Below is a small trained network, with its code and all its weights. Each question gives an input and a target symbol and asks what happens when units are switched off, that is, made to give their printed mean instead of their output.

import numpy as np


def w(rows, s, z=0):
    codes = np.array(rows[::2]) - 128.0
    scale = np.full(codes.shape[1], s)
    scale[-1] = z or s
    return codes * scale


def norm(h):
    return h / np.sqrt((h * h).mean(-1, keepdims=True) + 1e-5)


def f(y):
    return np.maximum(y, 0)


def softmax(a):
    e = np.exp(a - a.max(-1, keepdims=True))
    return e / e.sum(-1, keepdims=True)


def log_softmax(a):
    a = a - a.max(-1, keepdims=True)
    return a - np.log(np.exp(a).sum(-1, keepdims=True))


def net(x, mask):
    ids = ['αεηθλξτφψ'.index(c) for c in x.split()]
    T = len(ids)
    res = E[ids] + P[:T]
    u = 0
    for l in range(2):
        r = norm(res)
        for j in range(2):
            rows = slice(2 * j, 2 * j + 2)
            q, k, v = (r @ M[l][rows].T for M in (Q, K, V))
            z = softmax(np.where(np.tri(T) > 0, q @ k.T / 2**0.5, -1e9)) @ v
            o = O[l][rows]
            res = res + np.where(mask[u + j], z, o[:, -1]) @ o[:, :-1]
        u += 2
        y = f(norm(res) @ A[l][:, :-1].T + A[l][:, -1])
        res = res + np.where(mask[u : u + 4], y, B[l][:, -1]) @ B[l][:, :-1]
        u += 4
    return log_softmax(norm(res)[-1] @ U[:, :-1].T + U[:, -1])


Q, K, V, O, A, B = {}, {}, {}, {}, {}, {}
E = w([
[159,95,184,183,80,34,97,98],'α',
[85,193,96,252,123,118,166,166],'ε',
[73,93,136,101,84,144,98,30],'η',
[68,77,167,120,131,137,122,46],'θ',
[59,93,117,69,32,157,91,107],'λ',
[93,189,147,139,110,170,53,147],'ξ',
[86,81,209,152,161,183,66,141],'τ',
[62,147,164,76,150,175,127,77],'φ',
[211,132,228,101,83,12,151,222],'ψ',
],0.017)
P = w([
[127,137,251,210,104,38,253,63],'0',
[109,130,225,195,61,80,186,100],'1',
[100,132,193,178,36,110,129,125],'2',
[100,140,182,157,84,115,105,101],'3',
[115,137,171,139,101,132,85,108],'4',
[133,144,167,114,112,146,72,88],'5',
[145,143,144,97,133,164,46,96],'6',
[162,141,124,68,143,194,25,78],'7',
[161,142,113,57,177,212,32,75],'8',
[143,125,96,39,204,244,49,71],'9',
],0.0068)
Q[0] = w([
[139,116,122,52,93,119,148,93],'L0H1',
[148,125,101,176,172,85,128,181],'L0H1',
[69,173,108,171,173,210,71,135],'L0H2',
[3,138,148,76,133,227,80,50],'L0H2',
],0.013)
K[0] = w([
[97,79,155,86,127,128,93,72],'L0H1',
[130,123,155,172,73,59,168,160],'L0H1',
[123,77,159,52,147,217,95,114],'L0H2',
[173,130,115,61,183,251,85,126],'L0H2',
],0.011)
V[0] = w([
[106,125,249,247,68,180,130,129],'L0H1',
[172,128,151,206,131,44,15,168],'L0H1',
[190,225,146,254,175,161,126,152],'L0H2',
[172,242,164,95,56,103,124,65],'L0H2',
],0.0062)
O[0] = w([
[121,107,110,92,120,254,74,149,254],'L0H1',
[104,130,115,74,113,164,160,23,118],'L0H1',
[127,134,33,105,141,208,159,140,96],'L0H2',
[16,128,117,102,166,50,179,161,166],'L0H2',
],0.0096,0.0085)
A[0] = w([
[182,168,132,3,30,80,253,99,120],'L0N1',
[162,66,16,112,77,164,100,69,1],'L0N2',
[230,180,165,146,108,32,125,136,130],'L0N3',
[73,182,45,254,78,91,223,118,77],'L0N4',
],0.0068,0.003)
B[0] = w([
[126,113,183,145,74,112,166,254,218],'L0N1',
[154,121,142,134,89,234,48,148,253],'L0N2',
[102,102,161,86,88,164,188,63,163],'L0N3',
[144,205,136,203,114,128,142,77,209],'L0N4',
],0.0099,0.0018)
Q[1] = w([
[54,99,146,127,141,188,126,92],'L1H1',
[71,86,185,107,172,189,78,128],'L1H1',
[11,106,187,112,101,154,68,78],'L1H2',
[62,61,175,141,98,188,41,148],'L1H2',
],0.012)
K[1] = w([
[197,160,66,168,190,111,98,186],'L1H1',
[171,194,87,197,127,74,107,133],'L1H1',
[170,88,166,2,153,143,71,166],'L1H2',
[152,143,142,1,157,90,108,112],'L1H2',
],0.0095)
V[1] = w([
[154,187,88,230,83,94,116,55],'L1H1',
[111,211,128,83,127,112,52,195],'L1H1',
[180,231,177,81,120,129,131,211],'L1H2',
[172,125,86,50,1,126,184,61],'L1H2',
],0.0096)
O[1] = w([
[30,69,183,93,87,181,153,76,198],'L1H1',
[91,156,87,187,43,112,146,91,230],'L1H1',
[117,170,228,44,67,125,139,253,93],'L1H2',
[156,121,146,160,35,115,235,103,5],'L1H2',
],0.012,0.0027)
A[1] = w([
[87,165,117,98,85,121,216,64,222],'L1N1',
[191,191,225,63,91,138,181,247,4],'L1N2',
[185,186,85,213,161,186,165,173,226],'L1N3',
[85,157,55,167,97,112,175,135,24],'L1N4',
],0.013,0.0028)
B[1] = w([
[91,104,95,123,113,142,73,189,200],'L1N1',
[167,224,226,9,47,95,172,123,253],'L1N2',
[92,86,64,42,31,81,150,79,201],'L1N3',
[77,186,75,40,107,116,207,57,168],'L1N4',
],0.013,0.0069)
U = w([
[222,107,89,123,83,216,75,103,117],'α',
[44,146,47,94,134,109,186,91,143],'ε',
[83,77,187,153,54,54,68,77,1],'η',
[112,91,161,120,178,93,171,29,149],'θ',
[115,2,108,110,107,96,159,209,130],'λ',
[82,148,96,119,171,145,70,232,142],'ξ',
[165,127,162,135,200,157,138,52,190],'τ',
[86,103,126,74,174,110,147,132,78],'φ',
[183,173,179,93,122,116,168,101,207],'ψ',
],0.0081,0.0062)

Each question gives the input, a string of symbols that net reads in full, and the target symbol t.
The units are the heads (2 rows each of Q, K, V and O) and the neurons (one row each of A and B). Each row of codes is followed by its name. A weight is (code - 128) times the scale printed after its matrix; where a second scale follows, it is the last column's (O, A, B and U).
mask holds one flag per unit, layer by layer, with each layer's heads first. A switched-off unit (its flag False) gives its mean, the last column of its rows in O or B, instead of its output. The means were averaged over made-up inputs and are rounded, as every weight is.
A unit's drop is (log p(t) with every unit on - log p(t) with that unit switched off) / (log p(t) with every unit on - log p(t) with every unit switched off).
The circuit of an input: a set's keep is (log p(t) with only the set's units on - log p(t) with every unit switched off) / (log p(t) with every unit on - log p(t) with every unit switched off). Starting from all 12 units, units are removed one at a time, each time the one whose removal leaves the highest keep (on an exact tie, the one counted first), for as long as the keep stays at least 0.8.
circuit, biggest first: the units of the circuit, biggest drop first
k most important neurons: the k neurons with the biggest drops, biggest first
which heads matter: for each layer, one digit per head in row order, 1 if its drop is at least 0.15 and else 0, layers parted by /
input α λ θ τ ξ θ, target α: 2 most important neurons => L0N2, L1N3
input ψ τ λ λ η η τ η, target α: circuit, biggest first => L0H2, L1H1
input η ξ ψ η ξ ξ θ τ, target α: which heads matter => 11 / 10
input η θ ξ θ τ τ ξ, target α: circuit, biggest first => L0H2, L1N2
input τ ε ξ ε η τ ψ θ ε, target ψ: circuit, biggest first => L1H2, L1N2
input η ξ λ, target ε: which heads matter => 01 / 10
input ψ ξ η λ φ λ, target ξ: 3 most important neurons => L0N1, L1N2, L1N3
input τ η ξ, target α: 2 most important neurons => L0N2, L1N2
input ψ ε λ ε η ξ ε τ ε, target α: which heads matter => 11 / 00
input α η φ λ φ η, target ξ: circuit, biggest first => L0H1, L1H2, L1N2
input α φ φ λ, target ξ: circuit, biggest first => L0H1, L1H2, L1H1, L1N3
input α ψ λ η ε ξ ψ ε, target ψ: which heads matter => 01 / 01
input α φ λ α, target ξ: which heads matter => 11 / 11
input ξ θ α ψ α τ η, target α: 2 most important neurons => L0N1, L0N4
input ψ α α ξ λ η λ, target η: which heads matter => 11 / 01
input ε τ ε θ φ, target ξ: circuit, biggest first => L0H1, L1H2
input λ ε η θ α, target α: circuit, biggest first => L0H2
input η η λ ξ, target ε: circuit, biggest first => L1H1, L1N4, L0H2
input θ λ λ ξ α τ α θ ψ η, target ψ: which heads matter => 00 / 01
input ξ α φ α λ η φ φ α τ, target ξ: circuit, biggest first => L1H2, L0H1
input θ η ψ ξ η ξ α, target ε: most important neuron => L0N1
input α τ φ τ, target ξ: circuit, biggest first => L1H2, L0H1, L1H1
